Known rows, with every step that occurs
terib/mosipa: [ 0.06 -0.74  2.49 -0.29  0.30  0.52  5.07  0.96  1.36  0.21  3.71  2.43
 -0.70 -2.99 -1.90  0.84]
nitaf/terib/vezu/mosipa/noniril: [-0.42  3.14 -1.83  2.90  1.60  2.92  3.04  0.46 -4.34 -0.11 -0.58 -0.38
  4.52 -1.55  0.17 -2.05]
mosipa/duniril/nitaf/terib/vezu: [ 2.79 -1.19  0.82  0.08 -8.28  1.41  0.53 -0.88  2.87 -0.78 -3.34  0.75
  3.44 -0.72  0.90  5.82]
vezu/mosipa/nitaf: [ 0.58  0.29 -0.36 -1.86 -1.55  1.22 -0.88 -2.38 -0.53 -1.09 -0.21  1.30
 -0.10 -0.88 -2.42 -3.53]
nitaf/vezu/mosipa: [ 0.63  4.27  1.53  1.44  1.87  3.00 -0.72  1.55 -0.70  1.15  2.05 -2.32
 -1.41 -0.03  1.60 -1.36]
terib/vezu: [ 2.97  0.71 -0.86 -0.11 -3.06  1.58  4.23  1.25  1.87 -1.10 -1.88  2.57
  0.85 -2.52 -1.47  3.27]
duniril/noniril/mosipa/nitaf: [-0.92 -1.75 -2.52 -1.75  1.49 -4.47 -2.76 -0.75  0.24 -0.29 -3.28  0.81
 -3.27  0.34 -3.21 -5.72]
duniril/noniril/mosipa/nitaf/terib: [-0.26 -0.25 -2.29 -0.91 -0.99 -1.43 -4.01 -2.50 -0.59  1.43 -0.85 -1.22
  0.50 -0.84 -0.30 -2.93]
mosipa/duniril/nitaf/terib: [-0.71 -3.16  1.29 -2.44 -8.94 -0.08 -2.33 -2.58  0.53 -0.80  0.00  0.53
  1.79  0.22 -0.35  4.83]
noniril/mosipa/duniril/nitaf/vezu: [ 0.72 -1.36  1.03 -1.50 -2.32 -2.79 -4.74  1.18  5.18  0.35 -3.03 -0.64
 -3.73  4.63  2.57  2.43]
noniril/mosipa/duniril/nitaf/terib: [-1.06 -2.57  2.45 -1.56 -7.75 -1.97 -4.51 -2.22  1.41 -0.78  0.47 -0.13
 -0.03  1.59  1.04  1.79]
nitaf/vezu/mosipa/noniril: [-1.30  3.10 -2.80  1.65  5.07  1.93  1.08  1.51 -3.72  0.71 -0.34 -0.73
  1.13  0.55  0.19 -2.53]
nitaf/duniril/noniril: [-2.84 -0.01 -0.69  1.23  4.14 -1.20  2.40 -0.15 -5.59  1.42  0.71 -1.55
 -1.72 -0.85 -2.80 -0.10]
mosipa/nitaf: [ 1.38 -2.39 -3.17 -4.45 -2.63 -0.29 -0.41 -2.89  1.49 -1.16 -1.83  3.61
 -0.54 -1.32 -3.63  0.22]
terib/vezu/nitaf/duniril/noniril: [-0.29  1.43 -2.47  1.71  4.84  0.02  0.69  0.96 -3.59  1.63  0.02 -3.66
  0.39  1.48 -1.86  1.14]
nitaf/vezu/mosipa/duniril/noniril: [-3.06 -1.27  0.55  2.61  5.16 -0.55  1.06  3.81 -3.41 -0.90 -2.10 -1.86
 -1.10 -1.64  1.23 -0.27]
vezu/nitaf/duniril: [ 0.49  1.73 -0.37 -1.61  2.93  1.65 -2.06 -2.10 -0.65  0.98  7.21 -1.77
 -0.29  3.75  1.04  1.68]
noniril/mosipa: [-1.02  0.36  1.41 -1.06 -0.05 -3.57 -1.60  0.62  1.03 -1.22  2.84  1.29
 -4.68  0.98 -0.52 -4.51]

Rows
[ 4.20  1.41 -1.06  0.49 -3.31  1.02 -0.88 -1.36  3.87  0.68 -2.54  0.47
  2.56 -1.17  2.14  0.41]  noniril/mosipa/nitaf/terib/vezu
[ 0.39  1.74  2.57  0.21  2.55  1.83 -1.23 -4.31 -1.20  0.92  4.13 -0.31
 -0.51  1.86  1.99 -2.69]  vezu/mosipa/nitaf/duniril
[-3.14 -0.05 -0.11  0.69  2.67 -5.17 -0.89  2.31 -2.28 -0.21 -0.41 -0.69
 -4.79  0.11 -3.07 -5.84]  duniril/noniril/mosipa
[-1.69 -0.81 -1.85  0.08 -1.16 -0.16  2.72 -1.15 -2.25  1.55  0.05  0.93
  3.20 -0.58 -3.29  0.62]  duniril/nitaf/terib/mosipa/noniril
[-2.46 -3.29 -0.29  1.25  3.72 -0.88  1.65  2.97 -1.72 -0.43  0.77 -1.83
  1.90 -2.37  0.39  1.85]  vezu/nitaf/terib/mosipa/duniril/noniril
[ 0.38 -0.60  4.62  2.81 -0.73  2.88  1.91  1.29  0.64 -3.19  1.70  0.86
  2.78 -2.59  6.18  1.64]  nitaf/terib/vezu/mosipa/duniril
[-3.06  0.96  1.69  2.02  5.44 -4.58 -1.32  0.75 -2.75  0.85  2.11 -1.99
 -5.03  1.74 -0.13 -5.77]  nitaf/duniril/noniril/mosipa
[ 0.30 -0.39  2.72 -0.39 -5.57  0.41  1.47 -1.61  1.22  2.17  2.17 -0.30
  1.36 -1.12 -2.45  2.58]  duniril/nitaf/terib/mosipa
[-1.51 -0.07 -2.04  0.71  2.32  1.10  4.54 -0.30 -2.55  1.05  2.02  1.67
  3.73 -2.44 -0.74 -0.01]  nitaf/terib/mosipa/noniril
[ 3.17  0.57 -4.23 -3.13  0.87  1.08 -2.35 -0.74  4.19  1.85 -3.02  0.71
 -1.07  0.38  0.77  2.42]  mosipa/nitaf/vezu
[-1.59  2.41 -2.60  0.91  1.33  0.56 -0.42  0.50 -3.50  0.92 -2.53 -1.21
  0.48  2.82 -2.14 -1.99]  duniril/nitaf/vezu/mosipa/noniril
[-0.63  2.40 -1.75  2.49  2.47  1.84  4.00  1.31 -4.18 -1.15 -1.48  0.88
  2.84 -1.02 -1.26 -2.62]  terib/vezu/mosipa/noniril
[-0.68 -0.66  3.54  1.20  2.72  1.85 -0.06  2.32  1.29 -2.24  1.97  0.30
 -0.48 -0.31  6.12  1.02]  nitaf/vezu/mosipa/duniril
[ 0.34  3.52  1.82  0.66 -2.44  1.46 -2.60  0.51 -0.46  1.60 -0.80 -3.16
 -2.03  2.61 -1.29 -0.75]  duniril/nitaf/vezu/mosipa
[ 4.47  0.81 -2.17 -0.52 -4.70  2.95  1.20 -1.95  2.85  0.57 -2.96  1.26
  4.18 -2.85  0.66  3.49]  mosipa/nitaf/terib/vezu
[ 1.23 -1.91  1.41 -1.09 -2.06 -0.77 -1.32  1.17  5.18  0.91 -2.67  0.10
 -1.65  2.52  1.67  5.06]  terib/mosipa/duniril/nitaf/vezu
[-1.91 -0.93 -2.04  0.00  4.22 -1.45  0.79 -1.80 -4.23  1.56 -1.33 -0.83
 -1.13 -0.46 -2.76 -1.12]  mosipa/nitaf/duniril/noniril
[ 0.20 -1.30  4.65  2.33  0.01  1.69  2.86  2.09  1.00 -4.22  0.89  1.92
  1.16 -1.82  4.80  0.91]  terib/vezu/mosipa/duniril
[ 3.75  1.43 -3.87 -2.02 -1.56  1.92 -0.46  1.49  2.36 -1.01  0.69 -0.66
  1.98  1.39 -2.12  3.17]  terib/vezu/nitaf
[-0.28 -2.66  4.18  0.09 -7.49 -0.91 -0.60 -0.12  1.26 -3.12 -2.96  1.00
 -0.33  2.05 -1.36  2.25]  terib/vezu/mosipa/duniril/nitaf
[-0.78 -3.71  4.25  0.50 -0.04  0.91  3.10  0.79  2.59 -1.85  4.35  2.51
  2.03 -3.25  5.17  3.70]  nitaf/terib/mosipa/duniril
[ 1.63 -2.13 -0.43 -2.62 -0.47 -0.11  1.84 -1.91  3.09  0.03 -0.16  3.46
 -0.02 -1.89 -2.62 -0.28]  terib/mosipa/nitaf
[-2.52  1.51  0.11  1.33  6.22 -4.21 -3.52  1.07 -2.15  1.20  2.91 -3.74
 -4.32  3.91 -0.12 -5.90]  vezu/nitaf/duniril/noniril/mosipa
[ 2.75  1.30 -2.73 -2.02  2.65 -1.18 -4.64 -0.02  5.37  2.06 -2.64 -0.35
 -3.20  2.44  2.51 -1.33]  noniril/mosipa/nitaf/vezu
